What each symbol does to the objects:
j627 o j889
j627 l j443
j627 a j149
j627 t j586
j914 o j5
j914 f j807
j914 b j697
j914 l j693
j914 a j500
j914 t j950
j37 o j242
j37 f j10
j37 b j950
j37 l j659
j37 a j942
j37 t j5
j81 o j80
j81 l j149
j81 a j627
j81 t j115
j207 o j659
j207 f j94
j207 b j466
j207 l j10
j207 a j603
j207 t j693
j781 o j194
j781 l j627
j781 a j81
j781 t j365
j242 f j58
j242 b j37
j242 l j269
j242 a j220
j242 t j240
j57 o j411
j57 l j365
j57 a j735
j57 t j149
j343 o j693
j343 f j57
j343 b j735
j343 l j807
j343 a j670
j343 t j466
j791 o j957
j791 f j693
j791 b j377
j791 l j5
j791 a j520
j791 t j61
j807 o j840
j807 f j365
j807 b j115
j807 l j411
j807 a j697
j807 t j80
j840 o j520
j840 f j670
j840 b j807
j840 l j500
j840 a j914
j840 t j10
j849 f j791
j849 b j520
j849 l j740
j849 a j240
j849 t j497
j950 o j37
j950 f j80
j950 b j889
j950 l j207
j950 a j719
j950 t j914
j443 o j466
j443 l j81
j443 a j781
j443 t j735
j365 o j670
j365 l j586
j365 a j115
j365 t j781
j115 o j807
j115 l j57
j115 a j586
j115 t j81
j700 f j659
j700 b j61
j700 l j242
j700 a j497
j700 t j957
j220 f j37
j220 b j942
j220 l j700
j220 a j269
j220 t j740
j269 f j942
j269 b j659
j269 l j497
j269 a j700
j269 t j312
j735 o j343
j735 l j115
j735 a j365
j735 t j443
j719 o j942
j719 f j889
j719 b j94
j719 l j603
j719 a j207
j719 t j500
j659 o j269
j659 f j719
j659 b j207
j659 l j58
j659 a j61
j659 t j133
j10 o j58
j10 f j194
j10 b j80
j10 l j719
j10 a j950
j10 t j840
j149 o j94
j149 l j781
j149 a j443
j149 t j57
j61 o j700
j61 f j207
j61 b j603
j61 l j37
j61 a j58
j61 t j791
j740 f j5
j740 b j460
j740 l j957
j740 a j312
j740 t j220
j240 f j520
j240 b j5
j240 l j312
j240 a j740
j240 t j242
j497 f j61
j497 b j58
j497 l j220
j497 a j242
j497 t j849
j670 o j377
j670 f j735
j670 b j365
j670 l j697
j670 a j807
j670 t j194
j411 o j500
j411 f j586
j411 b j57
j411 l j670
j411 a j343
j411 t j94
j94 o j719
j94 f j627
j94 b j149
j94 l j194
j94 a j466
j94 t j411
j80 o j10
j80 f j781
j80 b j81
j80 l j94
j80 a j889
j80 t j807
j942 o j220
j942 f j950
j942 b j719
j942 l j61
j942 a j659
j942 t j460
j5 o j240
j5 f j840
j5 b j914
j5 l j133
j5 a j460
j5 t j37
j58 o j497
j58 f j603
j58 b j10
j58 l j942
j58 a j37
j58 t j520
j697 o j914
j697 f j115
j697 b j586
j697 l j343
j697 a j411
j697 t j889
j889 o j950
j889 f j81
j889 b j627
j889 l j466
j889 a j94
j889 t j697
j194 o j603
j194 f j443
j194 b j781
j194 l j889
j194 a j80
j194 t j670
j377 o j791
j377 f j343
j377 b j670
j377 l j914
j377 a j840
j377 t j603
j586 o j697
j586 l j735
j586 a j57
j586 t j627
j520 o j849
j520 f j377
j520 b j840
j520 l j460
j520 a j5
j520 t j58
j693 o j133
j693 f j411
j693 b j343
j693 l j840
j693 a j377
j693 t j207
j603 o j61
j603 f j466
j603 b j194
j603 l j950
j603 a j10
j603 t j377
j312 f j460
j312 b j133
j312 l j849
j312 a j957
j312 t j269
j466 o j207
j466 f j149
j466 b j443
j466 l j80
j466 a j194
j466 t j343
j133 o j312
j133 f j500
j133 b j693
j133 l j520
j133 a j791
j133 t j659
j460 o j740
j460 f j914
j460 b j500
j460 l j791
j460 a j133
j460 t j942
j957 f j133
j957 b j791
j957 l j240
j957 a j849
j957 t j700
j500 o j460
j500 f j697
j500 b j411
j500 l j377
j500 a j693
j500 t j719

In the rows, 122 means zero.

The rows follow the links: the fewer symbols apart two objects are, the more alike their rows tend to be.

Each row is also shifted at random along 3 hidden directions that mean nothing.

Some objects, each with a row of numbers:
j460	[ 194,  110,  134,  136,  130,  117,  133,  143,  117,  119,  117,  110,  116,  106,  119,  152,  148,  115,  117,  109,  130,  129,  134,  142,  106,  138,  126,  130,  139,  143,  105,  150,  151,  149,  117,  127,  112,  125,  135,  134,  121,  143,  121]
j207	[ 168,  117,  122,  122,  103,  124,  116,  114,  120,  127,  122,  117,  148,  119,  105,  124,  128,   98,  138,  115,  103,  127,  120,  130,  120,  110,  116,  116,  126,  131,  125,  117,  113,  131,  104,  125,  115,  105,  141,  106,  101,  128,  108]
j807	[ 123,  125,  122,  115,  137,  119,  119,  116,  138,  117,  114,  122,  102,  133,  127,  120,  116,  128,  104,  118,  128,  115,  133,  123,  119,  130,  138,  127,  103,  110,  126,  115,  117,  114,  122,  120,  136,  129,  115,  139,  134,  116,  142]
j411	[ 124,  122,  108,  135,  142,  120,  117,   92,  132,  151,  140,  104,  122,  131,  119,  161,  118,   95,  137,   94,  131,  111,  132,  117,  125,  134,  113,  146,  108,  146,  147,  101,  114,  120,   90,  105,  138,  123,  139,  124,  133,  114,  154]
j700	[  69,  117,  125,  117,  103,  141,  126,  117,  108,  125,  119,  139,  132,  104,  113,  111,  116,  120,  141,  117,   99,  129,  110,  119,  117,  106,  125,   96,  128,  105,  125,  125,  124,  125,   97,  117,  125,  104,  101,  102,  109,  126,  108]
j80	[ 137,  132,  121,  106,  118,  104,  117,  131,  139,  109,  113,  123,  129,  142,  127,   91,  116,  135,  102,  152,  116,  115,  114,  126,  128,  119,  126,  118,  120,  102,  118,  127,  106,  110,  158,  131,  113,  129,  123,  136,  117,  114,  109]
j133	[ 148,  125,  131,  125,  127,  134,  126,  130,   94,  112,  125,  123,  107,  118,  127,  123,  126,  142,  126,  124,  135,  141,  142,  110,  128,  131,  116,  128,  122,  147,  113,  120,  133,  123,  132,  128,  119,  116,  118,  113,  142,  118,  118]
j889	[  40,  133,  117,  117,  122,  108,  123,  112,  141,  130,  121,  114,  135,  132,  118,  113,  118,  110,  129,  125,  113,  108,  107,  124,  128,  113,  116,  127,  122,  117,  125,  119,  104,  115,  135,  118,  120,  131,  127,  124,  115,  115,  119]
j659	[  88,  130,  121,  126,  105,  134,  126,   91,  105,  143,  135,  120,  143,  118,  116,  130,  113,  103,  165,  110,  101,  122,  113,  105,  131,  102,  104,  114,  128,  135,  130,   97,  110,  116,   91,  108,  129,  105,  121,   96,  122,  111,  115]
j10	[  62,  129,  125,  109,  113,  122,  127,   97,  141,  132,  104,  123,  141,  130,  113,  115,  119,   95,  138,  113,   89,  114,  115,  126,  118,  103,  132,  100,  119,   95,  122,  119,  105,  125,   94,  114,  135,  111,  109,  127,  105,  118,  130]
j61	[ 143,  125,  126,  116,  105,  123,  128,  108,  118,  128,  116,  127,  137,  117,  117,  116,  117,  113,  139,  125,   95,  126,  115,  115,  123,  105,  124,   98,  124,  114,  123,  118,  116,  122,  104,  118,  127,  111,  110,  111,  111,  120,  110]
j781	[ 213,  112,  118,  118,  112,  117,  107,  145,  134,  106,  122,  135,  136,  125,  116,   93,  118,  129,   91,  140,  121,  124,  115,  144,  115,  126,  130,  110,  120,  110,  127,  135,  116,  117,  148,  137,  113,  122,  138,  123,   95,  129,  104]
j942	[  25,  141,  131,  117,  111,  122,  130,  127,   95,  120,  127,  119,  127,  130,  127,  104,  126,  134,  136,  141,  119,  126,  116,   97,  143,  108,  100,  132,  137,  146,  106,  122,  116,  114,  162,  133,   98,  122,  118,  103,  132,  110,   98]
j849	[  71,  121,  118,  129,  128,  139,  140,   98,  124,  135,  124,  131,  100,  113,  132,  144,  111,  123,  138,  110,  118,  119,  122,  112,  126,  120,  127,  109,  116,  110,  124,  110,  131,  120,   84,  106,  143,  119,   94,  130,  139,  122,  142]
j269	[ 113,  122,  113,  132,  105,  137,  125,   96,  106,  142,  138,  129,  138,  109,  121,  134,  113,  112,  157,  115,  108,  120,  106,  104,  129,  103,  108,  106,  132,  127,  138,  107,  120,  118,   92,  107,  123,  109,  120,  100,  116,  118,  111]
j37	[  98,  130,  124,  117,  113,  106,  139,  129,  128,  121,  111,  114,  129,  124,  125,  117,  134,  126,  125,  137,  108,  116,  105,  117,  132,  109,  121,  120,  143,  117,  102,  145,  121,  126,  149,  129,  106,  135,  117,  125,  118,  127,  106]
j957	[  69,  123,  124,  120,  125,  151,  125,  115,   97,  114,  130,  143,  102,  111,  133,  118,  109,  141,  131,  116,  124,  140,  132,  104,  125,  118,  120,  109,  113,  120,  122,  108,  135,  115,  101,  119,  135,  112,   93,  115,  143,  119,  128]
j94	[ 151,  133,  123,  117,  118,   97,  114,  152,  119,  108,  129,  114,  137,  141,  124,   98,  136,  141,   99,  155,  135,  119,  115,  117,  137,  126,  108,  144,  133,  144,  107,  138,  108,  116,  197,  142,   91,  134,  148,  116,  117,  117,   93]
j149	[ 108,  122,  112,  126,  118,  115,  108,  137,  125,  119,  130,  119,  139,  124,  113,  108,  126,  119,  112,  130,  131,  112,  108,  132,  125,  124,  114,  137,  130,  127,  126,  129,  114,  115,  145,  132,  108,  128,  144,  114,  103,  123,  109]

From each start, follow one symbol. Which object do you reach?
Answers are names.
---
[ 133,  117,  109,  138,  112,  120,  135,   99,  121,  150,  137,  114,  137,  114,  125,  150,  124,  103,  159,  111,  111,  105,   99,  110,  130,  109,  106,  114,  141,  126,  130,  121,  121,  125,  101,  104,  117,  127,  126,  112,  114,  126,  120]
l: j700
---
[ 162,  127,  124,  120,  133,  117,  138,  122,  126,  116,  113,  123,   96,  125,  134,  131,  122,  142,  115,  125,  127,  128,  135,  112,  124,  124,  129,  114,  117,  109,  112,  129,  137,  123,  122,  121,  132,  133,   99,  141,  145,  121,  133]
t: j58
---
[ 109,  130,  127,  120,  112,  109,  121,  126,  118,  128,  121,  107,  144,  126,  110,  118,  138,  106,  132,  126,  109,  115,  113,  124,  127,  114,  111,  134,  139,  139,  117,  129,  115,  130,  139,  127,  102,  122,  138,  109,  109,  125,  106]
a: j207
---
[ 166,  116,  111,  126,  139,  117,  117,  111,  145,  128,  126,  125,  108,  131,  132,  132,  108,  125,  111,  117,  135,  109,  123,  124,  118,  136,  132,  122,  102,  106,  141,  112,  115,  113,  115,  111,  140,  134,  122,  138,  130,  121,  146]
o: j807
---
[ 150,  114,  119,  142,  125,  127,  130,  124,  112,  132,  133,  116,  115,  105,  123,  159,  131,  116,  135,  107,  132,  119,  124,  125,  120,  129,  115,  127,  136,  135,  119,  132,  148,  134,  104,  115,  121,  127,  120,  120,  130,  136,  131]
l: j957
---
[ 129,  123,  132,  117,  127,  141,  126,  112,  105,  118,  121,  128,  101,  114,  134,  125,  112,  138,  124,  123,  124,  137,  139,  109,  126,  121,  121,  116,  108,  121,  118,  111,  132,  118,  115,  120,  133,  118,  103,  122,  142,  113,  132]
o: j957
---
[ 154,  107,  124,  125,  107,  110,  138,  158,  135,  113,  106,  124,  128,  106,  110,  127,  150,  122,  113,  129,  116,  118,  105,  154,  103,  117,  135,  105,  154,  103,   92,  172,  145,  144,  135,  139,   99,  130,  119,  128,   91,  151,   94]
b: j37
---
[ 179,  122,  124,  118,  112,  116,  105,  130,  119,  121,  132,  120,  143,  126,  108,  107,  124,  112,  120,  129,  117,  124,  118,  127,  123,  121,  116,  127,  120,  136,  129,  120,  105,  121,  139,  129,  109,  116,  148,  106,  108,  120,  107]
a: j194
---
[ 131,  131,  123,  112,  141,  122,  132,  103,  131,  125,  112,  116,  100,  129,  129,  132,  117,  125,  119,  118,  123,  122,  137,  115,  124,  126,  131,  118,  106,  108,  120,  111,  123,  121,  108,  113,  142,  125,  108,  141,  141,  114,  144]
b: j807
---
[ 175,  136,  124,  109,  109,  120,  125,  104,  122,  129,  122,  121,  135,  131,  123,  104,  113,  121,  135,  135,  105,  124,  120,  103,  135,  104,  118,  109,  113,  114,  130,  106,  101,  110,  125,  122,  125,  115,  121,  116,  123,  106,  110]
f: j466
---
[ 110,  126,  123,  108,  109,  126,  108,  115,  127,  118,  120,  131,  136,  130,  114,   94,  109,  120,  122,  126,  106,  125,  118,  126,  122,  113,  123,  111,  111,  112,  131,  109,  100,  112,  122,  127,  126,  111,  123,  112,  105,  119,  117]
f: j443
---
[ 113,  112,  133,  126,  122,  142,  120,  142,   97,  107,  128,  137,  107,  104,  119,  127,  133,  138,  118,  114,  134,  145,  132,  124,  112,  131,  121,  123,  130,  134,  114,  138,  146,  133,  114,  132,  115,  115,  113,  116,  128,  130,  119]
l: j849
---
[ 138,  128,  135,  109,  126,  130,  117,  134,  106,   94,  110,  130,  102,  127,  131,  105,  120,  145,  105,  130,  129,  148,  147,  125,  119,  129,  129,  123,  105,  126,  113,  119,  129,  122,  133,  133,  129,  112,  112,  127,  143,  118,  126]
t: j603
---
[  76,  116,  121,  133,  129,  128,  139,  121,  119,  126,  120,  122,  101,  108,  128,  142,  126,  123,  128,  111,  127,  118,  124,  122,  118,  129,  127,  120,  128,  117,  115,  133,  145,  133,  109,  117,  125,  131,  104,  133,  129,  133,  132]
t: j242
---
[ 112,  129,  130,  126,  130,  139,  115,  105,  101,  126,  130,  117,  115,  120,  122,  135,  119,  113,  134,  108,  126,  139,  147,  114,  123,  130,  118,  133,  108,  150,  129,  102,  126,  123,   99,  120,  131,  106,  127,  116,  137,  117,  140]
o: j133
---
[ 120,  137,  102,  118,  126,  114,  119,   91,  139,  140,  136,  121,  128,  144,  138,  109,   97,  123,  128,  139,  126,   97,  100,   94,  146,  109,  112,  122,  107,  107,  146,   95,   86,   86,  136,  104,  134,  142,  125,  121,  133,  102,  126]
a: j627
---
[ 133,  115,  119,  125,  112,  125,  100,  134,  124,  118,  131,  130,  146,  122,  111,  106,  124,  121,  113,  126,  123,  124,  113,  140,  117,  120,  121,  125,  122,  128,  132,  118,  110,  116,  133,  128,  115,  110,  146,  102,   98,  123,  111]
l: j81
---
[ 220,  109,  123,  120,  107,  108,  135,  154,  133,  108,  107,  130,  125,  109,  123,  119,  138,  134,  105,  143,  111,  120,  107,  146,  110,  117,  139,   91,  143,   90,  101,  164,  143,  139,  142,  133,  107,  134,  106,  134,  102,  143,   97]
l: j220
---
[ 154,  127,  112,  132,  148,  112,  124,  106,  144,  139,  126,  109,  111,  131,  127,  149,  120,  103,  120,  112,  136,  105,  130,  124,  122,  135,  128,  132,  110,  122,  135,  114,  120,  123,  111,  111,  141,  138,  129,  146,  136,  125,  148]
a: j411
